Below is a small trained network, with its code and all its weights. Each question gives an input and a class and asks what happens when units are switched off, that is, made to give their printed mean instead of their output.

import numpy as np


def w(rows, s, z=0):
    codes = np.array(rows[::2]) - 128.0
    scale = np.full(codes.shape[1], s)
    scale[-1] = z or s
    return codes * scale


def f(y):
    return np.maximum(y, 0)


def log_softmax(a):
    a = a - a.max(-1, keepdims=True)
    return a - np.log(np.exp(a).sum(-1, keepdims=True))


def net(x, mask):
    res = np.array(x, float).reshape(1, 6) / 4 @ E
    y = f(res @ A[0][:, :-1].T + A[0][:, -1])
    res = res + np.where(mask, y, B[0][:, -1]) @ B[0][:, :-1]
    return log_softmax(res[-1] @ U[:, :-1].T + U[:, -1])


A, B = {}, {}
E = w([
[161,21,152,83,169,27],'x0',
[127,130,131,124,125,127],'x1',
[137,95,146,121,104,153],'x2',
[131,116,129,132,125,136],'x3',
[135,106,75,1,187,187],'x4',
[115,135,236,176,244,188],'x5',
],0.0082)
A[0] = w([
[123,146,195,172,172,163,150],'n0',
[117,126,39,126,30,99,227],'n1',
[108,143,191,152,84,134,156],'n2',
[127,89,130,110,148,82,143],'n3',
[84,112,154,98,163,119,31],'n4',
[90,129,165,197,132,133,118],'n5',
[106,137,72,133,46,103,75],'n6',
[113,134,93,139,70,113,64],'n7',
[122,133,209,110,205,150,41],'n8',
[150,102,66,78,127,115,113],'n9',
[121,120,103,126,155,112,140],'n10',
[113,115,137,140,105,87,68],'n11',
[133,184,155,136,142,109,171],'n12',
[147,144,25,140,6,92,94],'n13',
[147,48,174,140,184,18,188],'n14',
[143,65,37,20,138,90,129],'n15',
[110,93,90,111,145,105,119],'n16',
[117,118,154,177,85,72,208],'n17',
[110,151,169,84,163,112,187],'n18',
[141,108,112,91,125,98,106],'n19',
[149,124,153,158,83,67,255],'n20',
[139,86,114,98,160,106,116],'n21',
[110,112,168,114,99,163,150],'n22',
[144,83,100,71,138,98,121],'n23',
[120,123,165,107,175,129,18],'n24',
[126,91,174,141,157,67,13],'n25',
[161,91,178,131,186,88,84],'n26',
[129,118,151,175,92,78,71],'n27',
[125,170,182,118,121,151,156],'n28',
[149,141,105,120,81,117,157],'n29',
[141,148,77,31,197,231,103],'n30',
[120,139,98,52,189,203,16],'n31',
[112,98,129,123,110,83,70],'n32',
[147,112,159,203,76,56,37],'n33',
[131,143,96,57,174,191,150],'n34',
[130,58,169,140,170,48,6],'n35',
[154,53,175,124,174,21,88],'n36',
],0.011,0.007)
B[0] = w([
[182,170,142,161,172,132,198],'n0',
[80,101,130,20,52,86,249],'n1',
[174,148,119,160,158,128,172],'n2',
[141,167,152,115,119,113,168],'n3',
[137,152,144,98,106,113,135],'n4',
[185,145,157,137,156,121,172],'n5',
[87,110,127,173,151,154,184],'n6',
[112,125,137,170,158,138,159],'n7',
[66,94,88,90,66,113,174],'n8',
[183,165,151,119,131,128,174],'n9',
[140,129,152,138,125,140,143],'n10',
[133,146,130,98,108,122,141],'n11',
[159,122,143,154,156,132,164],'n12',
[34,92,115,173,157,148,230],'n13',
[106,118,127,32,61,109,225],'n14',
[251,188,160,136,149,134,219],'n15',
[158,150,140,134,129,128,153],'n16',
[100,103,96,167,147,160,204],'n17',
[150,107,126,165,124,154,172],'n18',
[175,130,137,112,146,130,155],'n19',
[106,143,127,202,186,149,218],'n20',
[149,166,144,140,154,125,160],'n21',
[119,149,121,146,161,95,149],'n22',
[207,151,121,137,144,137,175],'n23',
[132,148,132,79,101,122,139],'n24',
[105,130,122,191,171,143,149],'n25',
[79,130,118,139,116,131,166],'n26',
[114,135,118,75,100,108,160],'n27',
[172,121,126,151,148,140,166],'n28',
[94,111,130,114,112,113,174],'n29',
[13,81,110,113,88,106,214],'n30',
[78,112,108,208,168,137,173],'n31',
[142,159,143,117,126,102,145],'n32',
[120,134,142,37,78,134,175],'n33',
[69,113,141,82,93,114,196],'n34',
[71,98,103,206,171,164,164],'n35',
[21,76,98,121,101,125,196],'n36',
],0.02,0.013)
U = w([
[84,123,104,198,140,171,250],'0',
[104,143,123,76,70,112,48],'1',
[246,216,169,140,137,139,85],'2',
],0.014,0.0018)

Each question gives the input, the list of numbers given to net, and the class t.
The units are the neurons (one row each of A and B). Each row of codes is followed by its name. A weight is (code - 128) times the scale printed after its matrix; where a second scale follows, it is the last column's (A, B and U).
mask holds one flag per neuron, in row order. A switched-off neuron (its flag False) gives its mean, the last column of its row in B, instead of its output. The means were averaged over made-up inputs and are rounded, as every weight is.
A unit's drop is (log p(t) with every unit on - log p(t) with that unit switched off) / (log p(t) with every unit on - log p(t) with every unit switched off).
The circuit of an input: a set's keep is (log p(t) with only the set's units on - log p(t) with every unit switched off) / (log p(t) with every unit on - log p(t) with every unit switched off). Starting from the 12 units with the biggest drops (on a tie, the unit counted first), units are removed one at a time, each time the one whose removal leaves the highest keep (on an exact tie, the one counted first), for as long as the keep stays at least 0.8.
circuit, biggest first: the units of the circuit, biggest drop first
unit that matters most: the unit with the biggest drop
top k neurons: the k neurons with the biggest drops, biggest first
drop when u is switched off: that unit's drop, to one decimal
input [3,-2,-3,-7,2,-7], class 2: circuit, biggest first : [n15]
input [3,-4,0,4,1,6], class 1: top 3 neurons : [n14; n13; n20]
input [0,-8,-1,-4,-6,-7], class 0: top 2 neurons : [n13; n20]
input [-7,5,-4,6,1,-2], class 1: top 3 neurons : [n20; n1; n17]
input [-3,-1,-7,6,4,0], class 1: top 2 neurons : [n20; n13]
input [-4,4,2,-5,0,4], class 2: top 2 neurons : [n13; n36]
input [6,-4,-2,2,1,6], class 1: top 3 neurons : [n14; n13; n8]
input [5,-3,0,-7,1,4], class 1: top 2 neurons : [n14; n13]
input [-2,-2,-7,-8,-6,-8], class 0: top 4 neurons : [n13; n20; n6; n14]
input [-1,-5,-4,2,0,-8], class 0: top 3 neurons : [n13; n14; n6]
input [0,3,-8,-5,-7,-7], class 0: top 2 neurons : [n13; n20]
input [6,5,-2,-4,2,8], class 1: top 2 neurons : [n14; n8]
input [-4,-2,-6,-4,-1,-5], class 0: drop when n13 is switched off : 1.2
input [5,1,-4,1,2,-7], class 2: unit that matters most : n15
input [2,-3,-8,1,2,8], class 1: drop when n13 is switched off : 0.6
input [-6,8,-7,-5,-8,5], class 2: drop when n34 is switched off : 0.0
input [-5,8,1,3,-4,-7], class 0: drop when n13 is switched off : 2.2
